Below is a small trained network, with its code and all its weights. Each question gives an input and a class and asks what happens when units are switched off, that is, made to give their printed mean instead of their output.

import numpy as np


def w(rows, s, z=0):
    codes = np.array(rows[::2]) - 128.0
    scale = np.full(codes.shape[1], s)
    scale[-1] = z or s
    return codes * scale


def f(y):
    return np.maximum(y, 0)


def log_softmax(a):
    a = a - a.max(-1, keepdims=True)
    return a - np.log(np.exp(a).sum(-1, keepdims=True))


def net(x, mask):
    res = np.array(x, float).reshape(1, 7) / 4 @ E
    y = f(res @ A[0][:, :-1].T + A[0][:, -1])
    res = res + np.where(mask, y, B[0][:, -1]) @ B[0][:, :-1]
    return log_softmax(res[-1] @ U[:, :-1].T + U[:, -1])


A, B = {}, {}
E = w([
[19,56,96,30,240,74,99,246,157,131,174],'x0',
[118,135,137,108,114,148,112,130,119,117,118],'x1',
[138,35,193,117,90,57,41,134,28,224,2],'x2',
[123,142,130,116,105,139,129,144,143,136,120],'x3',
[134,104,117,135,109,155,121,146,133,125,126],'x4',
[120,140,131,119,114,158,125,147,133,142,119],'x5',
[125,150,212,225,125,101,29,201,218,101,171],'x6',
],0.0076)
A[0] = w([
[70,77,66,23,202,120,172,167,103,187,98,162],'neuron 0',
[34,99,119,64,160,81,130,225,165,111,181,181],'neuron 1',
[141,77,94,67,103,102,134,97,103,200,78,136],'neuron 2',
[173,72,132,80,106,123,134,63,71,158,54,136],'neuron 3',
[127,90,221,190,112,101,2,153,147,160,112,107],'neuron 4',
[148,134,52,91,137,111,187,99,147,158,138,106],'neuron 5',
[141,93,69,81,122,193,184,65,161,109,151,151],'neuron 6',
[148,155,104,122,59,121,185,97,97,162,87,173],'neuron 7',
[44,67,75,76,234,119,98,204,158,132,144,189],'neuron 8',
[146,207,185,213,145,155,116,147,216,63,195,209],'neuron 9',
[237,151,109,144,72,145,148,50,89,164,31,241],'neuron 10',
[145,62,196,142,125,105,60,145,114,215,74,143],'neuron 11',
[121,66,106,33,115,85,121,156,120,182,62,102],'neuron 12',
[172,93,119,127,81,135,164,69,50,168,61,130],'neuron 13',
[198,205,154,214,64,157,142,70,68,132,123,254],'neuron 14',
[116,148,54,58,143,192,220,84,96,94,176,174],'neuron 15',
],0.0082,0.0047)
B[0] = w([
[41,99,104,65,107,45,171,146,65,118,86,199],'neuron 0',
[54,105,155,86,187,87,66,166,186,112,168,208],'neuron 1',
[117,94,160,74,176,181,162,155,46,138,58,185],'neuron 2',
[201,84,134,129,140,142,185,172,106,203,58,201],'neuron 3',
[129,207,48,212,79,42,61,88,216,140,140,205],'neuron 4',
[70,178,103,112,62,86,96,144,105,187,94,163],'neuron 5',
[88,186,101,129,95,88,84,78,178,175,119,184],'neuron 6',
[190,97,112,117,134,132,155,131,128,187,130,190],'neuron 7',
[2,131,148,74,156,110,90,196,127,115,164,214],'neuron 8',
[157,180,184,144,93,208,140,134,199,54,222,225],'neuron 9',
[210,125,161,140,142,143,161,111,128,213,109,247],'neuron 10',
[90,96,83,107,85,30,123,122,112,189,39,209],'neuron 11',
[77,118,128,67,122,87,159,141,44,106,114,181],'neuron 12',
[196,92,124,122,195,155,138,130,145,185,113,209],'neuron 13',
[222,196,113,204,104,182,151,57,189,126,74,241],'neuron 14',
[63,162,52,207,40,43,40,78,206,209,71,209],'neuron 15',
],0.0082,0.016)
U = w([
[175,195,39,193,41,99,99,19,193,195,68,202],'0',
[36,145,28,117,116,44,72,143,184,168,111,187],'1',
[212,81,159,100,213,206,193,94,82,219,70,99],'2',
[66,53,154,39,190,123,189,158,40,129,68,3],'3',
[189,212,178,194,102,255,183,74,185,25,184,149],'4',
[70,124,211,72,217,197,90,181,195,59,247,75],'5',
],0.007,0.0044)

Each question gives the input, the list of numbers given to net, and the class t.
The units are the neurons (one row each of A and B). Each row of codes is followed by its name. A weight is (code - 128) times the scale printed after its matrix; where a second scale follows, it is the last column's (A, B and U).
mask holds one flag per neuron, in row order. A switched-off neuron (its flag False) gives its mean, the last column of its row in B, instead of its output. The means were averaged over made-up inputs and are rounded, as every weight is.
A unit's drop is (log p(t) with every unit on - log p(t) with that unit switched off) / (log p(t) with every unit on - log p(t) with every unit switched off).
The circuit of an input: a set's keep is (log p(t) with only the set's units on - log p(t) with every unit switched off) / (log p(t) with every unit on - log p(t) with every unit switched off). Starting from the 12 units with the biggest drops (on a tie, the unit counted first), units are removed one at a time, each time the one whose removal leaves the highest keep (on an exact tie, the one counted first), for as long as the keep stays at least 0.8.
units of the circuit, in order: the units of the circuit, biggest drop first
unit that matters most: the unit with the biggest drop
top k neurons: the k neurons with the biggest drops, biggest first
drop of u: that unit's drop, to one decimal
input [6,-4,1,-3,2,-3,-5], class 3: units of the circuit, in order -> (neuron 4; neuron 0)
input [1,6,-1,-5,-1,-3,7], class 5: unit that matters most -> neuron 14
input [0,7,8,-1,8,-7,0], class 2: units of the circuit, in order -> (neuron 15; neuron 3)
input [-8,8,1,-4,-5,1,-1], class 2: units of the circuit, in order -> (neuron 4; neuron 15)
input [0,0,0,6,7,3,6], class 4: units of the circuit, in order -> (neuron 15; neuron 9)
input [3,6,-8,-7,7,-2,1], class 5: top 2 neurons -> (neuron 9; neuron 11)
input [-3,0,-5,1,1,-2,1], class 4: top 3 neurons -> (neuron 9; neuron 11; neuron 4)
input [1,0,-6,7,-2,-8,1], class 5: top 4 neurons -> (neuron 9; neuron 14; neuron 11; neuron 4)
input [1,-5,-7,7,5,0,0], class 1: top 2 neurons -> (neuron 15; neuron 14)
input [2,2,0,0,-6,-3,-4], class 1: top 2 neurons -> (neuron 15; neuron 10)
input [4,-5,6,-7,4,-2,0], class 3: top 3 neurons -> (neuron 15; neuron 2; neuron 12)
input [2,0,-6,8,-6,-8,2], class 5: drop of neuron 2 -> 0.0
input [1,6,-2,-8,-3,-1,6], class 5: drop of neuron 14 -> 0.2
input [0,-7,-4,8,2,-5,7], class 4: drop of neuron 9 -> 0.1
input [-8,-2,-2,8,-8,-3,8], class 4: unit that matters most -> neuron 9
input [-7,-5,8,-7,-6,-3,0], class 2: drop of neuron 2 -> 0.1
